Here is a tiny trained network, its code and every weight. The questions are about switching its units off for an input and a target symbol, where a switched-off unit gives its printed mean instead of its output.

import numpy as np


def w(rows, s, z=0):
    codes = np.array(rows[::2]) - 128.0
    scale = np.full(codes.shape[1], s)
    scale[-1] = z or s
    return codes * scale


def norm(h):
    return h / np.sqrt((h * h).mean(-1, keepdims=True) + 1e-5)


def f(y):
    return np.maximum(y, 0)


def softmax(a):
    e = np.exp(a - a.max(-1, keepdims=True))
    return e / e.sum(-1, keepdims=True)


def log_softmax(a):
    a = a - a.max(-1, keepdims=True)
    return a - np.log(np.exp(a).sum(-1, keepdims=True))


def net(x, mask):
    ids = ['αζηθμξπτφψω'.index(c) for c in x.split()]
    T = len(ids)
    res = E[ids] + P[:T]
    q, k, v = (norm(res) @ M[0].T for M in (Q, K, V))
    z = softmax(np.where(np.tri(T) > 0, q @ k.T / 3**0.5, -1e9)) @ v
    res = res + np.where(mask[0], z, O[0][:, -1]) @ O[0][:, :-1]
    y = f(norm(res) @ A[0][:, :-1].T + A[0][:, -1])
    res = res + np.where(mask[1:17], y, B[0][:, -1]) @ B[0][:, :-1]
    return log_softmax(norm(res)[-1] @ U[:, :-1].T + U[:, -1])


Q, K, V, O, A, B = {}, {}, {}, {}, {}, {}
E = w([
[181,122,136,70,93],'α',
[131,171,157,149,40],'ζ',
[174,170,193,159,170],'η',
[78,101,127,88,133],'θ',
[87,148,186,55,140],'μ',
[136,157,166,174,161],'ξ',
[98,149,157,191,169],'π',
[160,99,110,42,127],'τ',
[128,48,36,33,6],'φ',
[123,146,144,154,40],'ψ',
[94,101,127,98,97],'ω',
],0.016)
P = w([
[141,46,143,175,149],'0',
[63,167,228,1,164],'1',
[72,158,140,50,114],'2',
[89,173,116,49,131],'3',
[97,194,91,58,138],'4',
[122,179,30,91,147],'5',
[138,204,25,84,175],'6',
],0.009)
Q[0] = w([
[203,12,139,220,172],'h0',
[146,69,180,129,15],'h0',
[94,86,58,1,84],'h0',
],0.0081)
K[0] = w([
[107,76,240,118,78],'h0',
[90,169,160,68,140],'h0',
[149,255,81,109,97],'h0',
],0.014)
V[0] = w([
[247,140,204,98,128],'h0',
[168,118,114,163,2],'h0',
[93,118,142,223,97],'h0',
],0.011)
O[0] = w([
[158,144,8,144,201,247],'h0',
[51,120,162,35,188,98],'h0',
[168,64,185,88,162,42],'h0',
],0.015,0.0015)
A[0] = w([
[72,128,153,138,120,89],'n0',
[124,89,144,138,207,2],'n1',
[81,49,111,128,80,103],'n2',
[120,53,91,176,123,86],'n3',
[140,105,188,112,81,87],'n4',
[181,82,155,160,140,54],'n5',
[104,159,161,118,93,47],'n6',
[80,193,124,119,116,92],'n7',
[83,134,21,87,118,68],'n8',
[183,99,111,173,158,183],'n9',
[53,185,114,106,95,47],'n10',
[148,111,138,73,163,124],'n11',
[146,80,96,89,216,127],'n12',
[124,4,133,93,117,24],'n13',
[189,102,48,7,57,66],'n14',
[162,120,73,192,129,92],'n15',
],0.017,0.0081)
B[0] = w([
[165,142,140,110,139,158],'n0',
[143,177,125,142,78,148],'n1',
[164,177,137,141,169,160],'n2',
[161,160,103,119,109,143],'n3',
[76,98,90,142,119,180],'n4',
[115,121,103,51,115,160],'n5',
[86,174,140,172,123,161],'n6',
[143,131,172,138,140,215],'n7',
[108,60,113,91,123,255],'n8',
[112,74,166,128,132,205],'n9',
[187,106,171,139,126,223],'n10',
[146,147,112,129,106,185],'n11',
[143,145,108,146,73,203],'n12',
[158,140,140,166,181,151],'n13',
[111,182,2,103,162,221],'n14',
[138,168,159,119,142,206],'n15',
],0.021,0.0084)
U = w([
[97,123,50,99,149,216],'α',
[156,249,60,113,72,44],'ζ',
[214,114,114,207,146,136],'η',
[44,135,100,192,45,148],'θ',
[127,126,136,207,130,183],'μ',
[204,81,123,124,18,77],'ξ',
[103,15,144,102,138,156],'π',
[118,140,154,183,220,167],'τ',
[110,154,182,75,189,112],'φ',
[138,189,153,2,118,1],'ψ',
[50,137,171,112,138,163],'ω',
],0.01,0.0052)

Each question gives the input, a string of symbols that net reads in full, and the target symbol t.
The units are the heads (3 rows each of Q, K, V and O) and the neurons (one row each of A and B). Each row of codes is followed by its name. A weight is (code - 128) times the scale printed after its matrix; where a second scale follows, it is the last column's (O, A, B and U).
mask holds one flag per unit, heads first, then neurons. A switched-off unit (its flag False) gives its mean, the last column of its rows in O or B, instead of its output. The means were averaged over made-up inputs and are rounded, as every weight is.
A unit's drop is (log p(t) with every unit on - log p(t) with that unit switched off) / (log p(t) with every unit on - log p(t) with every unit switched off).
The circuit of an input: a set's keep is (log p(t) with only the set's units on - log p(t) with every unit switched off) / (log p(t) with every unit on - log p(t) with every unit switched off). Starting from the 12 units with the biggest drops (on a tie, the unit counted first), units are removed one at a time, each time the one whose removal leaves the highest keep (on an exact tie, the one counted first), for as long as the keep stays at least 0.8.
circuit, biggest first: the units of the circuit, biggest drop first
most important unit: the unit with the biggest drop
top k neurons: the k neurons with the biggest drops, biggest first
drop when u is switched off: that unit's drop, to one decimal
input π ζ α ξ ζ π π, target π: circuit, biggest first	(h0; n9)
input τ α ξ π, target τ: top 2 neurons	(n14; n15)
input π π ξ ψ θ, target φ: top neuron	(n12)
input α α ξ ξ θ φ η, target α: circuit, biggest first	(h0; n8)
input μ π ω, target θ: top 2 neurons	(n4; n15)
input ξ ω π φ μ η, target ξ: top 2 neurons	(n12; n9)
input η ξ α, target α: top 2 neurons	(n8; n14)
input τ ω ω η ω π, target τ: circuit, biggest first	(n14; n12)
input η ξ α μ η ξ, target η: top 2 neurons	(n14; n9)
input ω π φ μ ξ, target ω: circuit, biggest first	(h0; n4)
input η τ ψ ψ ω ζ ξ, target η: top 4 neurons	(n14; n9; n12; n15)
input α φ τ π ψ, target θ: circuit, biggest first	(h0; n4)
input τ μ φ θ τ τ θ, target ξ: circuit, biggest first	(h0; n14; n10)
input π ψ τ ζ, target ξ: circuit, biggest first	(n10)
input η ω α π, target η: circuit, biggest first	(h0; n14)
input ξ π τ ω, target ξ: circuit, biggest first	(h0; n10; n8)
input ω ξ ω ξ μ ξ η, target ω: top 2 neurons	(n14; n4)
input τ ξ θ ζ τ θ ξ, target τ: top 4 neurons	(n14; n15; n12; n9)
input φ π μ τ ζ ξ μ, target ζ: top 2 neurons	(n8; n10)
input ξ ψ π α ω, target π: most important unit	n8
input ξ ξ τ ξ, target ξ: top 2 neurons	(n12; n9)
input φ α ω π π θ, target θ: drop when n4 is switched off	0.2
